Below is a small trained network, with its code and all its weights. Each question gives an input and a class and asks what happens when units are switched off, that is, made to give their printed mean instead of their output.

import numpy as np


def w(rows, s, z=0):
    codes = np.array(rows[::2]) - 128.0
    scale = np.full(codes.shape[1], s)
    scale[-1] = z or s
    return codes * scale


def f(y):
    return y / 2 * (1 + np.tanh(0.7978845608 * (y + 0.044715 * y**3)))


def log_softmax(a):
    a = a - a.max(-1, keepdims=True)
    return a - np.log(np.exp(a).sum(-1, keepdims=True))


def net(x, mask):
    res = np.array(x, float).reshape(1, 7) / 4 @ E
    y = f(res @ A[0][:, :-1].T + A[0][:, -1])
    res = res + np.where(mask, y, B[0][:, -1]) @ B[0][:, :-1]
    return log_softmax(res[-1] @ U[:, :-1].T + U[:, -1])


A, B = {}, {}
E = w([
[247,198,236,50,127],'x0',
[236,244,50,176,155],'x1',
[126,133,142,142,149],'x2',
[127,132,145,147,161],'x3',
[128,130,136,137,142],'x4',
[121,141,144,144,148],'x5',
[72,205,84,7,253],'x6',
],0.0071)
A[0] = w([
[118,128,134,118,126,163],'N1',
[106,114,185,121,111,192],'N2',
[160,152,146,125,113,185],'N3',
[202,190,44,176,139,186],'N4',
[183,123,201,150,88,156],'N5',
[129,183,144,57,158,115],'N6',
[97,124,99,143,140,187],'N7',
[111,137,120,131,121,168],'N8',
[95,88,172,99,122,253],'N9',
[128,147,148,101,131,134],'N10',
[142,137,155,85,152,127],'N11',
[118,112,84,127,150,111],'N12',
[111,79,96,249,92,197],'N13',
[78,99,116,107,152,178],'N14',
[136,154,106,139,113,149],'N15',
[141,151,148,63,153,115],'N16',
[126,116,103,196,105,147],'N17',
[145,80,158,122,144,154],'N18',
[185,121,148,142,105,93],'N19',
[124,145,151,134,106,115],'N20',
[170,111,162,143,108,146],'N21',
[83,119,103,141,174,154],'N22',
[119,111,104,185,104,167],'N23',
[126,139,149,144,126,98],'N24',
[157,106,194,136,87,153],'N25',
[104,124,148,157,91,156],'N26',
[149,159,127,136,131,142],'N27',
[70,140,60,129,162,125],'N28',
],0.016,0.0063)
B[0] = w([
[116,134,131,111,121,138],'N1',
[141,144,124,98,38,173],'N2',
[142,155,200,145,158,167],'N3',
[217,122,77,197,232,228],'N4',
[123,187,156,196,75,201],'N5',
[159,30,110,84,145,189],'N6',
[84,113,85,97,136,166],'N7',
[114,118,116,114,128,141],'N8',
[75,178,171,65,53,199],'N9',
[147,109,138,114,118,145],'N10',
[153,101,150,99,116,159],'N11',
[114,129,78,127,141,147],'N12',
[193,54,191,36,163,250],'N13',
[13,131,159,135,143,179],'N14',
[138,129,117,129,162,146],'N15',
[147,92,151,64,138,172],'N16',
[176,102,151,106,169,184],'N17',
[132,135,135,128,78,151],'N18',
[113,158,165,205,180,163],'N19',
[145,123,125,147,110,133],'N20',
[128,158,157,183,112,170],'N21',
[69,111,75,123,125,173],'N22',
[147,101,154,89,166,185],'N23',
[130,123,126,146,121,127],'N24',
[169,162,135,165,34,187],'N25',
[153,133,131,98,93,167],'N26',
[142,111,139,152,164,151],'N27',
[97,150,2,129,132,186],'N28',
],0.026,0.016)
U = w([
[107,68,193,20,113,238],'0',
[194,76,134,86,209,214],'1',
[116,175,163,146,78,2],'2',
[150,170,149,217,170,54],'3',
[6,132,82,91,133,128],'4',
[108,142,2,146,197,61],'5',
],0.0083,0.00093)

Each question gives the input, the list of numbers given to net, and the class t.
The units are the neurons (one row each of A and B). Each row of codes is followed by its name. A weight is (code - 128) times the scale printed after its matrix; where a second scale follows, it is the last column's (A, B and U).
mask holds one flag per neuron, in row order. A switched-off neuron (its flag False) gives its mean, the last column of its row in B, instead of its output. The means were averaged over made-up inputs and are rounded, as every weight is.
A unit's drop is (log p(t) with every unit on - log p(t) with that unit switched off) / (log p(t) with every unit on - log p(t) with every unit switched off).
The circuit of an input: a set's keep is (log p(t) with only the set's units on - log p(t) with every unit switched off) / (log p(t) with every unit on - log p(t) with every unit switched off). Starting from the 12 units with the biggest drops (on a tie, the unit counted first), units are removed one at a time, each time the one whose removal leaves the highest keep (on an exact tie, the one counted first), for as long as the keep stays at least 0.8.
circuit, biggest first: the units of the circuit, biggest drop first
top k neurons: the k neurons with the biggest drops, biggest first
drop of u: that unit's drop, to one decimal
input [-7,1,4,6,-1,-5,3], class 5: circuit, biggest first -> N28
input [0,-1,4,2,1,-2,7], class 4: circuit, biggest first -> N13, N4
input [8,1,2,-1,-4,1,0], class 3: top 2 neurons -> N13, N5
input [7,-3,7,6,2,6,0], class 2: top 2 neurons -> N13, N5
input [0,-6,7,2,6,-8,6], class 4: top 2 neurons -> N13, N14
input [-4,1,-8,-3,-5,2,7], class 5: top 2 neurons -> N28, N9
input [1,-2,-8,4,-2,-7,5], class 0: top 3 neurons -> N6, N16, N4
input [8,-4,1,-7,-3,-5,0], class 2: top 3 neurons -> N13, N5, N25
input [-2,0,2,2,0,-1,-5], class 0: drop of N4 -> 2.7
input [-8,1,7,-2,-3,6,4], class 5: drop of N28 -> 0.5
input [2,1,-4,3,-8,1,-7], class 3: drop of N9 -> 0.1
input [-4,-1,8,-5,0,-1,-6], class 0: drop of N4 -> 0.8
